Below are the code and all the weights of a small trained network. Each question names an input and a class and asks about switching units off, where a switched-off unit gives its printed mean instead of its output.

import numpy as np


def w(rows, s, z=0):
    codes = np.array(rows[::2]) - 128.0
    scale = np.full(codes.shape[1], s)
    scale[-1] = z or s
    return codes * scale


def norm(h):
    return h / np.sqrt((h * h).mean(-1, keepdims=True) + 1e-5)


def f(y):
    return y / 2 * (1 + np.tanh(0.7978845608 * (y + 0.044715 * y**3)))


def log_softmax(a):
    a = a - a.max(-1, keepdims=True)
    return a - np.log(np.exp(a).sum(-1, keepdims=True))


def net(x, mask):
    res = np.array(x, float).reshape(1, 3) / 4 @ E
    u = 0
    for l in range(4):
        y = f(norm(res) @ A[l][:, :-1].T + A[l][:, -1])
        res = res + np.where(mask[u : u + 5], y, B[l][:, -1]) @ B[l][:, :-1]
        u += 5
    return log_softmax(norm(res)[-1] @ U[:, :-1].T + U[:, -1])


A, B = {}, {}
E = w([
[151,5,30,36,95,82,75,92,145,192,73],'x0',
[102,25,191,196,97,51,176,203,62,159,107],'x1',
[143,90,40,89,117,174,157,156,15,93,204],'x2',
],0.0032)
A[0] = w([
[148,196,218,91,194,142,136,175,210,187,69,123],'0.n0',
[130,33,31,2,48,68,147,115,191,156,134,132],'0.n1',
[201,190,78,108,221,141,96,81,192,47,143,2],'0.n2',
[120,166,201,221,186,204,159,137,81,38,225,139],'0.n3',
[146,251,119,163,180,145,69,173,119,147,113,79],'0.n4',
],0.0027,0.00067)
B[0] = w([
[139,59,115,100,239,90,124,145,133,101,156,167],'0.n0',
[120,200,104,113,56,105,172,104,181,151,94,228],'0.n1',
[4,109,158,165,101,203,90,75,113,118,218,171],'0.n2',
[126,115,42,57,105,96,169,150,152,111,55,253],'0.n3',
[132,112,164,87,68,69,60,194,132,111,162,154],'0.n4',
],0.0036,0.0031)
A[1] = w([
[139,249,151,200,142,133,64,254,125,135,177,95],'1.n0',
[146,133,157,207,146,139,52,123,232,147,72,35],'1.n1',
[76,78,160,144,234,81,108,126,213,160,148,53],'1.n2',
[135,226,182,128,204,110,169,147,97,101,221,120],'1.n3',
[176,116,190,148,166,192,173,176,134,63,111,2],'1.n4',
],0.0033,0.00082)
B[1] = w([
[124,99,29,73,168,117,137,132,191,12,53,209],'1.n0',
[217,68,192,49,194,141,218,116,144,96,152,197],'1.n1',
[112,52,63,204,233,98,180,89,101,187,187,196],'1.n2',
[209,76,89,44,60,106,116,202,132,157,12,247],'1.n3',
[67,169,115,129,4,163,122,68,209,158,68,156],'1.n4',
],0.0039,0.0015)
A[2] = w([
[206,194,41,153,80,180,194,111,27,185,212,112],'2.n0',
[156,103,75,49,115,185,184,188,19,91,216,3],'2.n1',
[74,102,155,247,123,68,158,157,40,154,82,158],'2.n2',
[163,152,145,78,199,215,4,74,115,64,154,179],'2.n3',
[104,183,104,13,193,147,164,121,156,83,97,149],'2.n4',
],0.0031,0.00053)
B[2] = w([
[172,84,216,171,199,157,177,92,128,101,109,217],'2.n0',
[151,126,186,120,224,29,123,65,216,155,107,254],'2.n1',
[60,166,192,114,57,217,57,65,98,211,244,232],'2.n2',
[84,54,231,155,55,134,125,151,68,255,175,189],'2.n3',
[122,143,148,233,102,81,85,141,70,179,130,236],'2.n4',
],0.0047,0.0023)
A[3] = w([
[166,129,162,79,195,95,125,121,135,141,158,125],'3.n0',
[194,137,88,106,78,107,97,104,160,171,116,31],'3.n1',
[81,124,168,118,96,163,63,164,123,175,227,255],'3.n2',
[180,86,183,144,255,86,175,103,157,137,165,107],'3.n3',
[148,97,61,109,89,103,144,115,160,164,98,148],'3.n4',
],0.0052,0.001)
B[3] = w([
[144,80,140,135,207,173,166,119,111,175,182,173],'3.n0',
[104,158,147,176,130,87,125,206,85,120,95,166],'3.n1',
[53,130,140,221,61,145,74,113,30,170,247,239],'3.n2',
[240,54,41,3,212,220,198,4,90,104,136,252],'3.n3',
[130,189,171,151,139,160,153,193,183,9,100,188],'3.n4',
],0.005,0.0045)
U = w([
[214,61,120,78,227,166,198,57,125,134,155,44],'0',
[73,124,157,221,53,137,80,133,80,189,232,252],'1',
[154,183,106,150,87,72,152,254,184,54,38,103],'2',
],0.0076,0.0003)

Each question gives the input, the list of numbers given to net, and the class t.
The units are the neurons (one row each of A and B). Each row of codes is followed by its name. A weight is (code - 128) times the scale printed after its matrix; where a second scale follows, it is the last column's (A, B and U).
mask holds one flag per neuron, layer by layer. A switched-off neuron (its flag False) gives its mean, the last column of its row in B, instead of its output. The means were averaged over made-up inputs and are rounded, as every weight is.
A unit's drop is (log p(t) with every unit on - log p(t) with that unit switched off) / (log p(t) with every unit on - log p(t) with every unit switched off).
unit that matters most: the unit with the biggest drop
k most important neurons: the k neurons with the biggest drops, biggest first
top k neurons in layer l: the k neurons of layer l with the biggest drops, biggest first
drop when u is switched off: that unit's drop, to one decimal
input [-8,7,-8], class 0: 2 most important neurons : [1.n1; 0.n0]
input [-3,-4,3], class 1: unit that matters most : 0.n2
input [7,-7,-2], class 1: 4 most important neurons : [0.n3; 2.n3; 0.n2; 1.n3]
input [-2,5,-6], class 0: 2 most important neurons : [1.n1; 3.n3]
input [5,6,0], class 1: 2 most important neurons : [2.n2; 0.n3]
input [-5,-1,4], class 2: 2 most important neurons : [1.n2; 1.n3]
input [0,6,-6], class 0: top 2 neurons in layer 1 : [1.n1; 1.n2]
input [-5,4,3], class 2: 2 most important neurons : [3.n2; 3.n3]
input [-4,-6,5], class 1: top 2 neurons in layer 1 : [1.n2; 1.n1]
input [4,-3,0], class 2: 2 most important neurons : [0.n1; 2.n2]
input [-5,-4,-2], class 2: 3 most important neurons : [1.n3; 1.n0; 2.n2]
input [4,1,2], class 2: drop when 0.n1 is switched off : 0.8
input [4,7,4], class 1: drop when 2.n2 is switched off : 2.3
input [0,-7,5], class 1: unit that matters most : 2.n3
input [4,6,2], class 1: drop when 2.n2 is switched off : 1.1
